161  677  630  -12  365  409
444  -61  584  25  603  -638
552  -599  104  8  528  -626
yields 365

-201  -272  -238  -361  -435  -173  -617 yields -173

-447  150  -660  612  137  481  626
-373  383  622  589  598  397  -593
-226  110  678  610  -201  -478  -570
yields 481

-321  106  195  610  112  449  347 yields 449

406  -594  117  646  -672  -629  -637 yields -629

-444  485  106  232  -191  100
-484  242  113  256  36  187
0  499  267  2  41  -122
yields -191

381  61  -7  -320  -152
529  378  -160  451  -404
22  -47  -379  -316  -63
yields -320

-145  667  -396  415
64  -180  -46  -67
-298  391  -481  -18
yields -396

101  654  130  84 yields 130
---
-284  -442  -300  491  373  -451
-243  -77  -139  -239  -49  -159
63  -618  73  295  407  -13
=> 295

-253  458  -35  295  504  45
19  -483  -473  -34  -528  465
577  -107  -535  -605  -86  481
=> -605

-548  -533  -536  124  -134  -60
192  185  190  -43  -13  63
245  292  289  -72  133  -32
=> -72

95  -124  376  215  103  -164  -51
-50  -353  -409  374  -218  128  324
-177  -528  -66  552  -537  -299  245
=> -537

-360  548  413  69  21  -398  164
355  -370  -40  -392  -40  -164  75
248  -150  128  308  194  -566  202
=> 194

-580  69  -208  165
183  238  -99  559
-274  -225  66  -527
=> -225

-554  415  244  -56
139  -482  17  -167
-43  488  -562  129
=> 488

222  384  -413  499  -170
60  -56  -22  -17  -70
-25  44  26  -14  -38
=> 26
---
[7, 9, 4, 4, 6, 1] out 9

[[-31, -21, 46, -11, -1, -44],
 [16, 39, 38, -34, -14, -17],
 [-18, -41, 14, -23, 16, 10]] out -41

[[2848, 1372, 1827, 1513, 1413, 4759],
 [1953, 7944, 2649, 6846, 7705, 4336]] out 7944

[495, 296, -840, 470, 659, -130] out 296

[16, -11, 30, 21, -39, 13] out -11

[73, 135, 197, 26, 154, 84] out 135

[97, 4, 7, 23, 28, 21] out 4

[-64, -317, 719, 219, -548, -350] out -317

[[127, 817, 673, 103, 184, 100],
 [124, 822, 711, 139, 174, 84]] out 822
---
124  169  -162  286  -516  -176
-553  -505  611  -248  -373  21
-> -248

225  535  -376  134 -> 535

596  -221  -251  -473  -41  -54  338 -> -41

306  410  -19  -289  100  -94  -504 -> 100

-4  189  -8  591  -572  81  132
-94  71  -106  -267  224  -201  -142
-> 224

-531  347  220  -1  -110
-619  297  248  1  -141
636  -343  -482  -138  6
-> -482
---
-31,246,-342,-52,299
-38,-135,427,229,-520
-35,381,-655,-22,-589
-> 229

53,-108,-34,-86
-158,83,636,27
288,175,-64,-228
-> 636

44,364,138,-307
58,661,138,-136
33,193,138,-348
-> 138

-138,-118,-659,-568,-559
-360,281,96,-70,-114
634,404,577,216,181
-> -70

-417,-25,190,217,-44,-438,136
123,108,265,179,-289,-473,105
-178,-204,-59,-128,96,-41,511
-> -473

27,182,-250,-201,-155,-423,-345
-547,-370,280,-252,-615,81,227
21,255,-304,-224,-104,-469,-363
-> 81

-68,9,-67,-293,92,-102,97
-165,82,180,-157,103,-348,-64
365,-454,525,279,572,66,-411
-> -348

-236,-70,-109,-275
542,-454,320,579
211,-431,-500,457
-> 320

-15,73,22,-132
270,-475,-299,58
85,26,-671,-353
-> -299

-223,-464,-132,96,268
-81,-93,262,72,-577
27,-381,-243,102,139
-> 72
---
-78  -42  135  -29  -88  1
-511  -168  493  -105  -519  -242
-4  55  -234  45  29  -147
gives -42

-122  -100  -661  217
257  -244  -250  40
-138  -281  -147  -422
gives -100

-372  -266  277  -504  -435  -174  -206
-445  -477  -34  218  79  277  -270
-225  238  -129  602  387  106  73
gives -266

143  -151  -262  -107  55  119  669
-66  305  384  -253  467  -346  55
65  103  -192  -529  203  491  396
gives -151

-518  -601  -287  -178
642  473  626  328
-405  -535  -145  -309
gives -601

13  71  -10  -32  70  -23  -222
-112  60  -110  36  -212  -25  610
83  -50  101  38  99  -34  -647
gives 71

160  147  160  -251  -57  -474  -251
-77  -157  -77  117  94  346  117
-496  138  -496  498  -452  169  498
gives 147

-352  277  477  107  405  -3  104
431  376  312  -554  167  128  137
47  50  -36  281  -392  -54  382
gives 277
---
337  140  71  -665  -382  290 --> -665
-110  137  -38  285  516 --> -38
370  475  640  -190 --> 475
321  135  153  45  527 --> 153
-409  -42  -154  62  -391  -325  515 --> -391
-537  685  -232  -695  463  -240  304 --> 463
---
7  4  0  1: 7, 4
839  729  173  832  362: 839, 832
373  231  540  490  801  678  777: 801, 777
414  795   54  662  544: 795, 662
1631  3760  4865  9301  5197  7108  7720: 9301, 7720
93   1  75  12: 93, 75
812   70  682  400  648  456  486: 812, 682
2286  5597  8307  5052  8180  5397: 8307, 8180
---
Input:
array([[ -26,  154,   77,  145, -149, -138,   -9],
       [-141,  303, -103,   65, -218,  527,  130]])
Output: -218

Input: array([-594, -445,  136, -357,  368,  -22,  445])
Output: 368

Input: array([ 280, -348,  609, -223,  102])
Output: 609

Input:
array([[  53,  188,  -23,  420, -121, -199],
       [ -87, -502,  -14,   55, -275,   79],
       [-184, -171,  192,  -63,   84, -101]])
Output: -63

Input: array([ -82,  161, -564,  -26, -170, -444,  229])
Output: -170

Input: array([  -6,   46,  160,  116,  239, -114, -678])
Output: 239

Input: array([-598,  415, -574,  289])
Output: 415
---
Input:
-404,-141,249,51,227,74
-33,69,-89,-362,-412,284
277,522,11,71,-254,-202
Output: 284

Input:
25,394,461,30
9,99,574,217
Output: 461

Input:
412,-75,-331,-97,-502,-184
-99,457,-171,147,-258,95
-9,517,294,199,48,318
Output: 457

Input:
-372,-80,182,-60,616,-133,-407
-377,-60,375,-69,613,-139,-413
Output: 613

Input: 479,322,694,394
Output: 479

Input: 191,-617,334,-49,485,10,43
Output: 334

Input: 518,-469,17,125,493
Output: 493
---
[[-25  40  38  36]
 [-28  38   9  37]
 [ 37 -29  12 -29]] ⇒ -29

[[4387 2687 2818 2081 2313 4223 4119]
 [7785 9361 9334 9936 9711 7727 7997]] ⇒ 7997

[ 32 -45  33  43  35] ⇒ 35

[  1  40  26 -27] ⇒ -27

[ 394 -745  674 -158  551  743 -611] ⇒ -611

[193 660 954 700 245  39] ⇒ 39

[6762 8340 6135 9187 1968 3557] ⇒ 3557
---
Q:
array([[67, 67, 45, 62, 67],
       [31, 18, 89, 28, 18],
       [66, 51, 52, 45, 50]])
A: 52

Q:
array([[90, 87, 88,  7,  6, 20],
       [92, 90, 94,  5, 15,  5],
       [91, 90, 91,  5, 10,  6]])
A: 5

Q:
array([[ 35, -23, -21,  22,  18,  26],
       [-31,  26,  23, -18, -16, -23],
       [ 35, -22, -20,  21,  19,  26]])
A: 21

Q:
array([[413, 379, 536, 426, 539],
       [455, 561, 508, 268, 677],
       [545, 329, 802, 149, 554]])
A: 802

Q:
array([[ 48, -11,   7, -14,   4,  -2],
       [-11,  46, -49, -16, -21,  -7],
       [ 32,  40,  -8,   2,  12,  35]])
A: 2

Q:
array([[ 71, 144, 166,  74],
       [ 42, 216,  51,  13],
       [ 85, 181,  46,  23]])
A: 181

Q:
array([[ -8,  -9,  13,   1,  15,  15],
       [-19,  17,  14,   9,  19,   5],
       [ 36,  15,   4,  21, -25,  26]])
A: 21

Q:
array([[130,  61, 160, 197, 132, 163],
       [129,  35, 155, 178, 140, 169],
       [121,  55, 157, 192, 135, 160]])
A: 192
---
-216  -632  20  -484 ⇒ 20

113  8  100  -61
628  158  139  24
⇒ 139

-324  -562  -221  139 ⇒ -221

-631  -557  145  564 ⇒ 145

-246  -524  473  156
408  202  -101  -338
-138  -505  428  256
⇒ 428

155  -185  80  142
-389  542  -278  -557
⇒ -278
---
array([ 415, -566,  255, -350, -619]) -> 255, 415
array([ 208,   71,  122, -386,  100, -401,  535]) -> -386, 535
array([ 164, -182,  200,  523, -495]) -> 200, 523
array([-376, -215, -279,  -61, -337, -452,  528]) -> -61, 528
array([ 330, -605, -104, -285, -303]) -> -104, 330
array([ 468, -128, -214, -146, -485,  272, -574]) -> -146, 468
---
-177  482  364  -353  558  124  -570 ans = -570, -177

-269  -2  -52  -680  244  -463  -325 ans = -325, -269

96  57  -341  624  -176  -20  479
-411  -111  -277  366  -176  213  590
ans = 479, -411

58  49  645  9  -145  -15  -121 ans = -121, 58

-105  -112  80  -128  -53  -59  139
122  112  201  93  17  -246  85
100  218  55  -192  434  -511  -245
ans = 139, 100

13  -302  512  444  -98 ans = -98, 13

84  114  21  63  587  -79 ans = -79, 84

220  -254  -482  194  358  -128  310
183  -221  -638  536  601  -425  436
ans = 310, 183

590  -206  -667  298 ans = 298, 590
---
[1.714, 9.759, -15.400, -3.489] gives 9.759
[99.9, 58.5, 156.6, -142.2, 104.5, 5.1, -103.6] gives 104.5
[-98.704, -19.012, 158.967, 175.679, -30.324, 120.299] gives 175.679
[0.058, 0.093, -0.176, 0.068] gives 0.093
[-91.098, 67.569, -84.782, 109.952] gives 67.569
[-0.165, -0.051, 0.144, -0.084, -0.006] gives 0.144
---
-80  -625  -393  -98  -55  282
21  198  27  -3  -18  -91
-60  -257  -405  -463  53  -10
-> -10

-224  -350  -95  -4  -556 -> -556

123  98  19  -114  248  -178  -247
52  45  -50  60  -21  84  -411
-585  -508  -354  -19  62  -21  129
-> 129

35  -567  104  -219 -> -219

73  655  391  18  5 -> 5

9  -353  20  -231  -536 -> -536
